Below are the code and all the weights of a small trained network. Each question names an input and a class and asks about switching units off, where a switched-off unit gives its printed mean instead of its output.

import numpy as np


def w(rows, s, z=0):
    codes = np.array(rows[::2]) - 128.0
    scale = np.full(codes.shape[1], s)
    scale[-1] = z or s
    return codes * scale


def norm(h):
    return h / np.sqrt((h * h).mean(-1, keepdims=True) + 1e-5)


def f(y):
    return np.maximum(y, 0)


def log_softmax(a):
    a = a - a.max(-1, keepdims=True)
    return a - np.log(np.exp(a).sum(-1, keepdims=True))


def net(x, mask):
    res = np.array(x, float).reshape(1, 8) / 4 @ E
    u = 0
    for l in range(2):
        y = f(norm(res) @ A[l][:, :-1].T + A[l][:, -1])
        res = res + np.where(mask[u : u + 11], y, B[l][:, -1]) @ B[l][:, :-1]
        u += 11
    return log_softmax(norm(res)[-1] @ U[:, :-1].T + U[:, -1])


A, B = {}, {}
E = w([
[116,124,254,90,96,239],'x0',
[213,126,153,197,119,120],'x1',
[108,93,87,122,36,162],'x2',
[121,95,143,126,133,116],'x3',
[135,130,129,121,123,125],'x4',
[135,141,124,124,123,129],'x5',
[120,125,129,135,131,128],'x6',
[119,137,119,139,134,138],'x7',
],0.0077)
A[0] = w([
[186,149,168,136,183,96,42],'L0N0',
[127,85,75,178,44,138,36],'L0N1',
[156,156,194,110,184,152,108],'L0N2',
[156,119,130,158,125,94,234],'L0N3',
[147,147,110,144,223,84,183],'L0N4',
[86,139,102,85,131,97,143],'L0N5',
[50,146,117,83,152,127,177],'L0N6',
[193,103,145,251,132,129,12],'L0N7',
[104,184,159,120,231,77,2],'L0N8',
[142,74,88,115,75,178,114],'L0N9',
[204,131,153,224,90,112,36],'L0N10',
],0.014,0.0031)
B[0] = w([
[19,181,174,110,119,91,208],'L0N0',
[31,213,163,108,116,16,216],'L0N1',
[125,153,134,174,71,131,233],'L0N2',
[128,155,67,154,136,139,207],'L0N3',
[119,121,104,167,91,60,255],'L0N4',
[188,81,81,48,142,169,187],'L0N5',
[125,158,185,54,212,177,213],'L0N6',
[130,127,111,29,170,167,234],'L0N7',
[99,194,178,96,142,100,230],'L0N8',
[118,219,199,167,155,77,210],'L0N9',
[143,107,127,8,217,170,236],'L0N10',
],0.011,0.0079)
A[1] = w([
[149,128,144,251,48,182,66],'L1N0',
[100,162,75,85,176,2,168],'L1N1',
[220,117,190,238,56,249,138],'L1N2',
[114,119,151,72,24,79,105],'L1N3',
[167,108,162,58,165,186,151],'L1N4',
[141,105,27,139,136,45,105],'L1N5',
[64,183,232,186,98,191,156],'L1N6',
[48,103,128,123,39,146,123],'L1N7',
[115,129,199,198,108,222,116],'L1N8',
[201,89,64,254,147,124,1],'L1N9',
[184,105,133,73,190,142,109],'L1N10',
],0.0096,0.011)
B[1] = w([
[142,110,87,80,213,140,131],'L1N0',
[153,97,159,178,87,175,254],'L1N1',
[216,51,82,175,91,135,148],'L1N2',
[96,161,130,123,199,129,143],'L1N3',
[185,109,36,99,187,131,182],'L1N4',
[149,47,102,137,82,177,151],'L1N5',
[115,102,90,181,98,96,214],'L1N6',
[108,117,161,135,186,40,137],'L1N7',
[184,83,107,192,72,105,155],'L1N8',
[51,115,152,83,249,32,128],'L1N9',
[132,146,115,92,165,214,152],'L1N10',
],0.013,0.015)
U = w([
[162,173,89,40,225,201,92],'0',
[26,254,213,184,93,40,8],'1',
[178,62,87,207,92,152,253],'2',
],0.015,0.0026)

Each question gives the input, the list of numbers given to net, and the class t.
The units are the neurons (one row each of A and B). Each row of codes is followed by its name. A weight is (code - 128) times the scale printed after its matrix; where a second scale follows, it is the last column's (A, B and U).
mask holds one flag per neuron, layer by layer. A switched-off neuron (its flag False) gives its mean, the last column of its row in B, instead of its output. The means were averaged over made-up inputs and are rounded, as every weight is.
A unit's drop is (log p(t) with every unit on - log p(t) with that unit switched off) / (log p(t) with every unit on - log p(t) with every unit switched off).
The circuit of an input: a set's keep is (log p(t) with only the set's units on - log p(t) with every unit switched off) / (log p(t) with every unit on - log p(t) with every unit switched off). Starting from the 12 units with the biggest drops (on a tie, the unit counted first), units are removed one at a time, each time the one whose removal leaves the highest keep (on an exact tie, the one counted first), for as long as the keep stays at least 0.8.
units of the circuit, in order: the units of the circuit, biggest drop first
unit that matters most: the unit with the biggest drop
k most important neurons: the k neurons with the biggest drops, biggest first
top k neurons in layer l: the k neurons of layer l with the biggest drops, biggest first
drop when u is switched off: that unit's drop, to one decimal
input [-7,8,3,6,6,3,1,-4], class 0: 2 most important neurons => (L0N10 L0N7)
input [8,-6,8,0,-7,-5,-5,1], class 1: units of the circuit, in order => (L0N9)
input [3,2,-1,-7,3,5,-8,0], class 2: 3 most important neurons => (L0N1 L0N2 L0N7)
input [7,1,-6,-1,-8,0,-7,7], class 2: 2 most important neurons => (L0N1 L1N2)
input [8,5,-7,3,8,3,2,8], class 2: units of the circuit, in order => (L0N1 L0N2)
input [-7,8,-5,1,-1,-1,1,1], class 0: 3 most important neurons => (L0N10 L0N7 L1N6)
input [-4,-6,-8,0,-1,1,8,-3], class 1: 3 most important neurons => (L0N8 L0N4 L0N10)
input [0,-7,8,1,-5,-8,7,0], class 1: 4 most important neurons => (L0N1 L0N10 L0N9 L0N7)
input [-7,-5,-5,4,8,-7,5,4], class 2: top 3 neurons in layer 0 => (L0N4 L0N10 L0N1)
input [-3,5,5,-7,4,1,7,0], class 0: top 2 neurons in layer 0 => (L0N10 L0N7)
input [2,0,1,7,-7,8,-6,-4], class 2: 2 most important neurons => (L0N1 L0N0)
input [-3,7,-5,7,3,2,-3,3], class 0: top 2 neurons in layer 0 => (L0N10 L0N7)
input [-8,-5,-7,-6,6,3,7,-2], class 2: 3 most important neurons => (L0N4 L0N1 L1N5)
input [-5,7,-7,7,-1,-3,8,2], class 0: units of the circuit, in order => (L0N7)
input [4,-5,-6,8,-1,-4,1,-3], class 1: top 2 neurons in layer 1 => (L1N6 L1N10)
input [7,4,-4,-1,1,7,-1,0], class 2: 2 most important neurons => (L0N1 L0N2)
input [5,8,8,5,0,1,3,8], class 0: 4 most important neurons => (L0N10 L0N7 L0N4 L0N0)
input [7,-5,0,7,6,3,-3,-6], class 2: top 2 neurons in layer 0 => (L0N1 L0N10)
input [-3,3,3,-1,-2,7,-5,1], class 0: top 3 neurons in layer 0 => (L0N10 L0N7 L0N0)
input [6,5,6,-7,2,-4,8,-7], class 1: top 2 neurons in layer 0 => (L0N9 L0N1)
input [-6,-1,7,-3,0,-3,1,0], class 1: unit that matters most => L0N1
input [3,8,6,4,-1,3,-1,-3], class 0: drop when L0N10 is switched off => 0.8
